Below are the code and all the weights of a small trained network. Each question names an input and a class and asks about switching units off, where a switched-off unit gives its printed mean instead of its output.

import numpy as np


def w(rows, s, z=0):
    codes = np.array(rows[::2]) - 128.0
    scale = np.full(codes.shape[1], s)
    scale[-1] = z or s
    return codes * scale


def norm(h):
    return h / np.sqrt((h * h).mean(-1, keepdims=True) + 1e-5)


def f(y):
    return np.maximum(y, 0)


def log_softmax(a):
    a = a - a.max(-1, keepdims=True)
    return a - np.log(np.exp(a).sum(-1, keepdims=True))


def net(x, mask):
    res = np.array(x, float).reshape(1, 7) / 4 @ E
    u = 0
    for l in range(2):
        y = f(norm(res) @ A[l][:, :-1].T + A[l][:, -1])
        res = res + np.where(mask[u : u + 16], y, B[l][:, -1]) @ B[l][:, :-1]
        u += 16
    return log_softmax(norm(res)[-1] @ U[:, :-1].T + U[:, -1])


A, B = {}, {}
E = w([
[128,162,167,107,233,95,187,166,107,75],'x0',
[212,174,140,76,77,102,72,196,1,140],'x1',
[131,111,167,148,189,132,56,138,135,179],'x2',
[157,140,145,205,105,136,117,138,120,114],'x3',
[148,43,166,163,208,234,192,92,82,152],'x4',
[166,161,104,131,87,142,130,180,140,104],'x5',
[23,68,103,128,107,123,33,103,134,138],'x6',
],0.0075)
A[0] = w([
[177,134,175,161,142,180,163,91,161,125,93],'L0N0',
[168,115,168,188,132,174,172,137,176,142,58],'L0N1',
[127,123,203,135,207,123,186,154,82,127,117],'L0N2',
[140,121,130,112,106,61,106,106,171,142,174],'L0N3',
[170,121,166,112,233,159,159,128,88,105,78],'L0N4',
[175,178,150,112,119,93,122,147,50,106,124],'L0N5',
[117,124,175,137,205,114,194,161,110,130,2],'L0N6',
[160,110,146,136,125,179,69,81,112,127,86],'L0N7',
[140,121,104,181,101,104,78,166,140,117,104],'L0N8',
[62,101,91,108,113,65,78,103,130,72,122],'L0N9',
[199,145,195,87,96,163,43,174,29,140,183],'L0N10',
[70,149,125,152,99,79,114,81,177,108,146],'L0N11',
[165,136,193,215,99,117,10,157,143,135,121],'L0N12',
[171,221,93,82,132,66,184,199,167,46,144],'L0N13',
[157,184,196,138,121,43,106,133,137,176,234],'L0N14',
[147,101,142,138,179,128,148,151,125,109,153],'L0N15',
],0.011,0.0044)
B[0] = w([
[156,148,110,200,101,106,89,78,144,181,172],'L0N0',
[161,175,142,172,97,103,137,36,178,172,168],'L0N1',
[86,113,158,84,156,144,116,89,114,86,198],'L0N2',
[136,117,122,155,130,167,119,122,100,69,180],'L0N3',
[67,145,141,105,131,172,96,105,87,85,198],'L0N4',
[186,136,158,125,113,92,122,156,186,196,207],'L0N5',
[124,137,155,93,134,106,120,136,43,92,171],'L0N6',
[96,125,137,143,120,132,153,175,124,98,161],'L0N7',
[139,107,112,130,159,158,81,126,105,125,170],'L0N8',
[123,132,157,134,125,186,122,95,126,198,202],'L0N9',
[130,92,246,90,55,125,168,122,190,115,255],'L0N10',
[96,172,159,109,126,184,96,129,155,144,201],'L0N11',
[120,142,45,161,171,125,89,160,144,60,200],'L0N12',
[75,149,56,75,121,73,183,209,91,99,237],'L0N13',
[151,93,76,196,158,109,87,165,187,120,203],'L0N14',
[129,170,137,122,112,117,127,79,104,129,170],'L0N15',
],0.011)
A[1] = w([
[83,155,58,73,177,120,171,206,107,117,18],'L1N0',
[181,85,124,119,199,98,205,51,18,103,77],'L1N1',
[121,74,113,98,221,121,100,109,66,102,75],'L1N2',
[172,103,68,110,148,75,39,212,118,88,98],'L1N3',
[129,180,159,164,52,101,93,187,183,126,176],'L1N4',
[117,103,184,146,79,179,134,70,178,139,47],'L1N5',
[165,61,148,100,108,1,170,221,60,170,104],'L1N6',
[159,122,10,233,172,137,80,66,122,214,94],'L1N7',
[204,118,154,110,105,14,220,197,154,179,39],'L1N8',
[76,164,156,141,223,52,155,101,21,104,68],'L1N9',
[127,151,147,135,173,142,98,91,227,159,61],'L1N10',
[86,162,40,134,115,180,112,218,152,195,47],'L1N11',
[200,186,204,170,126,149,116,134,84,148,4],'L1N12',
[121,79,201,113,72,124,86,163,151,168,186],'L1N13',
[171,138,63,87,138,85,108,185,72,85,93],'L1N14',
[133,150,181,62,133,128,45,146,200,238,28],'L1N15',
],0.009,0.0035)
B[1] = w([
[151,124,77,153,114,162,161,137,133,165,189],'L1N0',
[95,163,148,59,167,125,70,134,121,89,162],'L1N1',
[92,197,118,134,123,98,127,151,62,94,159],'L1N2',
[123,51,176,85,101,142,132,151,118,121,203],'L1N3',
[102,132,135,79,177,125,168,124,91,141,255],'L1N4',
[173,106,178,127,126,172,90,77,138,126,227],'L1N5',
[182,126,123,173,78,81,184,89,123,138,204],'L1N6',
[174,160,58,191,132,58,163,114,202,161,203],'L1N7',
[216,158,81,140,51,7,218,175,99,152,210],'L1N8',
[99,158,122,31,122,118,147,170,78,121,190],'L1N9',
[170,110,140,139,72,126,155,111,92,89,198],'L1N10',
[123,115,98,109,171,132,146,150,55,138,201],'L1N11',
[81,49,149,157,122,183,116,149,140,167,144],'L1N12',
[89,135,160,149,105,128,177,95,103,171,239],'L1N13',
[160,88,158,183,107,142,111,100,157,159,182],'L1N14',
[145,128,157,126,111,143,183,84,125,130,197],'L1N15',
],0.012,0.0083)
U = w([
[162,113,130,112,59,40,229,165,122,148,170],'0',
[97,77,225,128,99,187,119,64,149,138,147],'1',
[155,147,143,139,169,90,101,162,112,180,1],'2',
[176,60,102,155,147,96,85,221,176,68,89],'3',
[73,178,151,48,165,136,130,106,73,86,155],'4',
[74,127,6,148,154,159,119,193,133,136,160],'5',
[175,154,70,207,126,127,118,54,191,144,142],'6',
[148,125,135,128,177,86,120,146,134,171,24],'7',
],0.019,0.008)

Each question gives the input, the list of numbers given to net, and the class t.
The units are the neurons (one row each of A and B). Each row of codes is followed by its name. A weight is (code - 128) times the scale printed after its matrix; where a second scale follows, it is the last column's (A, B and U).
mask holds one flag per neuron, layer by layer. A switched-off neuron (its flag False) gives its mean, the last column of its row in B, instead of its output. The means were averaged over made-up inputs and are rounded, as every weight is.
A unit's drop is (log p(t) with every unit on - log p(t) with that unit switched off) / (log p(t) with every unit on - log p(t) with every unit switched off).
The circuit of an input: a set's keep is (log p(t) with only the set's units on - log p(t) with every unit switched off) / (log p(t) with every unit on - log p(t) with every unit switched off). Starting from the 12 units with the biggest drops (on a tie, the unit counted first), units are removed one at a time, each time the one whose removal leaves the highest keep (on an exact tie, the one counted first), for as long as the keep stays at least 0.8.
circuit, biggest first: the units of the circuit, biggest drop first
unit that matters most: the unit with the biggest drop
k most important neurons: the k neurons with the biggest drops, biggest first
k most important neurons of layer l: the k neurons of layer l with the biggest drops, biggest first
drop when u is switched off: that unit's drop, to one decimal
input [-3,5,6,-4,4,5,4], class 1: 2 most important neurons : [L0N13, L0N5]
input [-2,5,2,7,-3,3,2], class 3: most important neuron : [L0N12]
input [-4,-8,-1,-7,6,-5,0], class 6: 2 most important neurons : [L0N10, L1N7]
input [5,-5,6,-7,0,2,5], class 4: 2 most important neurons : [L0N10, L0N5]
input [-7,0,-5,1,4,-4,0], class 6: circuit, biggest first : [L0N10, L1N7]
input [2,-6,8,-1,3,6,-7], class 4: 2 most important neurons : [L0N6, L0N2]
input [-5,2,8,-5,-8,-1,8], class 1: 4 most important neurons : [L0N13, L0N9, L1N15, L1N3]
input [8,6,3,7,5,3,-6], class 4: 3 most important neurons : [L0N4, L0N2, L0N6]
input [-1,-5,5,0,7,7,-6], class 6: 2 most important neurons : [L0N0, L0N1]
input [6,7,5,1,7,3,-1], class 1: 3 most important neurons : [L0N10, L0N13, L0N5]
input [-2,-4,-8,1,8,-4,-5], class 6: 4 most important neurons : [L0N0, L0N1, L0N10, L0N13]
input [-1,-2,-7,-5,-6,-7,-5], class 5: 4 most important neurons of layer 0 : [L0N10, L0N11, L0N5, L0N3]
input [-1,5,7,7,-5,1,-2], class 3: 2 most important neurons of layer 0 : [L0N12, L0N14]
input [-4,-6,8,7,-4,6,8], class 5: unit that matters most : L0N12
input [-7,2,4,6,-5,8,8], class 3: 2 most important neurons : [L0N12, L1N3]
input [-1,-4,2,6,-3,-6,6], class 6: 2 most important neurons : [L0N10, L0N13]
input [1,-6,0,-1,-4,-4,-2], class 1: 3 most important neurons of layer 0 : [L0N11, L0N12, L0N9]
input [1,4,8,-1,-8,6,5], class 3: 2 most important neurons : [L0N12, L0N14]
input [-5,4,4,5,4,-2,-6], class 1: 2 most important neurons : [L0N10, L0N13]
input [5,0,-7,-2,-4,-1,3], class 5: most important neuron : [L0N10]
input [5,2,-5,4,2,-8,-7], class 4: 2 most important neurons of layer 0 : [L0N4, L0N2]
input [4,-6,-1,0,7,-4,8], class 4: 2 most important neurons of layer 0 : [L0N10, L0N5]
input [5,-7,-1,6,8,-2,5], class 4: 2 most important neurons of layer 0 : [L0N10, L0N6]
input [-3,3,2,0,-4,-2,5], class 1: 2 most important neurons of layer 0 : [L0N10, L0N13]
input [-7,-7,5,-7,6,1,-3], class 6: drop when L0N10 is switched off : 0.2
input [1,-2,-5,-3,-5,-6,-2], class 5: drop when L0N13 is switched off : 0.1
input [-7,-7,0,6,-3,2,0], class 6: unit that matters most : L0N10
input [-4,3,3,4,3,-7,-1], class 1: drop when L0N10 is switched off : 0.6
input [-2,-1,6,7,-3,6,2], class 3: drop when L0N12 is switched off : 0.2
